A =
-10.5   -4.3   -2.2   -5.9
 -4.4   -6.4   -6.7   -5.3
  3.0   -9.0   -8.9   -4.5
-22.9    0.9    1.3   -9.6
 -8.2   -4.7   -4.6   -6.5
 13.2  -12.0  -13.8   -1.9
 20.7  -14.3  -18.4    0.6
 -2.8   -7.5   -7.6   -4.2
A[0][0] -> -10.5
A[5][1] -> -12.0
A[2][-2] -> -8.9
A[1][0] -> -4.4
A[-2][0] -> 20.7
A[:, -3] -> [-4.3, -6.4, -9.0, 0.9, -4.7, -12.0, -14.3, -7.5]
A[:, -1] -> [-5.9, -5.3, -4.5, -9.6, -6.5, -1.9, 0.6, -4.2]
A[-1][3] -> -4.2
A[0] -> [-10.5, -4.3, -2.2, -5.9]
A[1][-1] -> -5.3
A[6][-3] -> -14.3
A[3][-2] -> 1.3
A[-8][-3] -> -4.3
A[-5][-4] -> -22.9
A[:, 2] -> [-2.2, -6.7, -8.9, 1.3, -4.6, -13.8, -18.4, -7.6]
A[5] -> [13.2, -12.0, -13.8, -1.9]
A[-4][3] -> -6.5
A[2][3] -> -4.5
A[7][-3] -> -7.5
A[-4][0] -> -8.2
A[3][1] -> 0.9

x =
[[ 82 129 131 133  78  88 153 114 108 131  84  95  84  89 126 125]
 [ 61 136 141 135  65  70 180 106  97 144  67  84  85  92 127 140]
 [ 83 129 132 133  81  90 150 115 107 131  85  94  85  90 127 126]
 [112 114 134 108  87 125 100 130 119 124 142 129  89 100  99 107]
 [100 121 122 131  93 103 129 123 116 118  99 105  84  88 123 113]
 [114 112  73 141  67  87 145  81 132 128  98 128 147 116 216  89]
 [100  99 143 104  70 131  93 132 133 130 160 134  76  95  96  98]
 [128 110 109 131 114 130  88 139 129  99 126 122  85  87 122  93]
 [ 84  88 123 136 204  35  94  85 139 111  83 143 133 102  90  94]
 [112 143 112 108 106 127 124 119  92 130 133 106 118 133 110 102]
 [134  87 156  79 130  88 118 103 108 170 144  82 114 130 203 119]
 [ 89  82 151 100  53 135  83 132 151 135 178 137  60  89  94  90]]
x[0][0] => 82
x[:, 14] => [126, 127, 127, 99, 123, 216, 96, 122, 90, 110, 203, 94]
x[5][4] => 67
x[9] => [112, 143, 112, 108, 106, 127, 124, 119, 92, 130, 133, 106, 118, 133, 110, 102]
x[5][13] => 116
x[0][15] => 125
x[10][1] => 87
x[1] => [61, 136, 141, 135, 65, 70, 180, 106, 97, 144, 67, 84, 85, 92, 127, 140]
x[7] => [128, 110, 109, 131, 114, 130, 88, 139, 129, 99, 126, 122, 85, 87, 122, 93]
x[7][4] => 114
x[0][1] => 129
x[3] => [112, 114, 134, 108, 87, 125, 100, 130, 119, 124, 142, 129, 89, 100, 99, 107]
x[8][11] => 143
x[:, 5] => [88, 70, 90, 125, 103, 87, 131, 130, 35, 127, 88, 135]
x[7][8] => 129
x[2][5] => 90
x[5][7] => 81
x[10][14] => 203
x[2][1] => 129
x[7][12] => 85
x[3][3] => 108
x[3][14] => 99
x[:, 11] => [95, 84, 94, 129, 105, 128, 134, 122, 143, 106, 82, 137]
x[3][4] => 87
x[4][3] => 131
x[0][6] => 153
x[11][0] => 89
x[3][1] => 114
x[9][14] => 110
x[:, 12] => [84, 85, 85, 89, 84, 147, 76, 85, 133, 118, 114, 60]
x[0][5] => 88
x[4][5] => 103
x[8][6] => 94
x[8][4] => 204
x[6][9] => 130
x[2] => [83, 129, 132, 133, 81, 90, 150, 115, 107, 131, 85, 94, 85, 90, 127, 126]

a = [-0.3  0.8  2.3 21.7 50.7 28.7  4.1]
a[-7]: -0.3
a[4]: 50.7
a[2]: 2.3

m =
[[45 68 61 43 34 70 31 43 55 42 33 46 81 81 61 57]
 [62 52 38 44 31 56 39 40 70 47 25 42 80 45 22 84]
 [35 66 36 53 45 72 41 40 25 39 18 45 34 29 56 59]
 [41 19 60 52 60 45 44 49 62 59 54 42 65 47 48  1]
 [43 23  8 33 44 48 36 44 50 41 67 48 31 54 54 12]
 [57 38 46 38 36 56 41 35 44 16 36 41 54 47 36  7]
 [48 24 34 40 67 48 45 43 42 29  4 36 77 52 32 40]
 [39 43 44 39 60 36 41 44 45 10 44 34 27 70 52 77]
 [35 41 41 53 54 35 43 35 52 68 48 41 16 25 18 30]]
m[-9,-16] = 45
m[-9,5] = 70
m[-7,-5] = 45
m[-8,-15] = 52
m[-7,14] = 56
m[-9,2] = 61
m[3,-1] = 1
m[7,3] = 39
m[8,2] = 41
m[-4,8] = 44
m[-3,-13] = 40
m[-8,-8] = 70
m[4,-13] = 33
m[2,-8] = 25
m[-4,13] = 47
m[-6,10] = 54
m[-7,-14] = 36
m[7,-4] = 27
m[7] = [39, 43, 44, 39, 60, 36, 41, 44, 45, 10, 44, 34, 27, 70, 52, 77]
m[8,11] = 41
m[-4,-7] = 16
m[:, 12] = [81, 80, 34, 65, 31, 54, 77, 27, 16]
m[-2,-1] = 77
m[:, 1] = [68, 52, 66, 19, 23, 38, 24, 43, 41]
m[5,1] = 38
m[:, -12] = [34, 31, 45, 60, 44, 36, 67, 60, 54]
m[5] = [57, 38, 46, 38, 36, 56, 41, 35, 44, 16, 36, 41, 54, 47, 36, 7]
m[:, -10] = [31, 39, 41, 44, 36, 41, 45, 41, 43]
m[-1,12] = 16
m[0,13] = 81
m[7,-9] = 44
m[7,-3] = 70
m[-5,12] = 31
m[:, 15] = [57, 84, 59, 1, 12, 7, 40, 77, 30]

data = -15.1	16.0	26.1	49.2
data[0] = -15.1
data[1] = 16.0
data[2] = 26.1
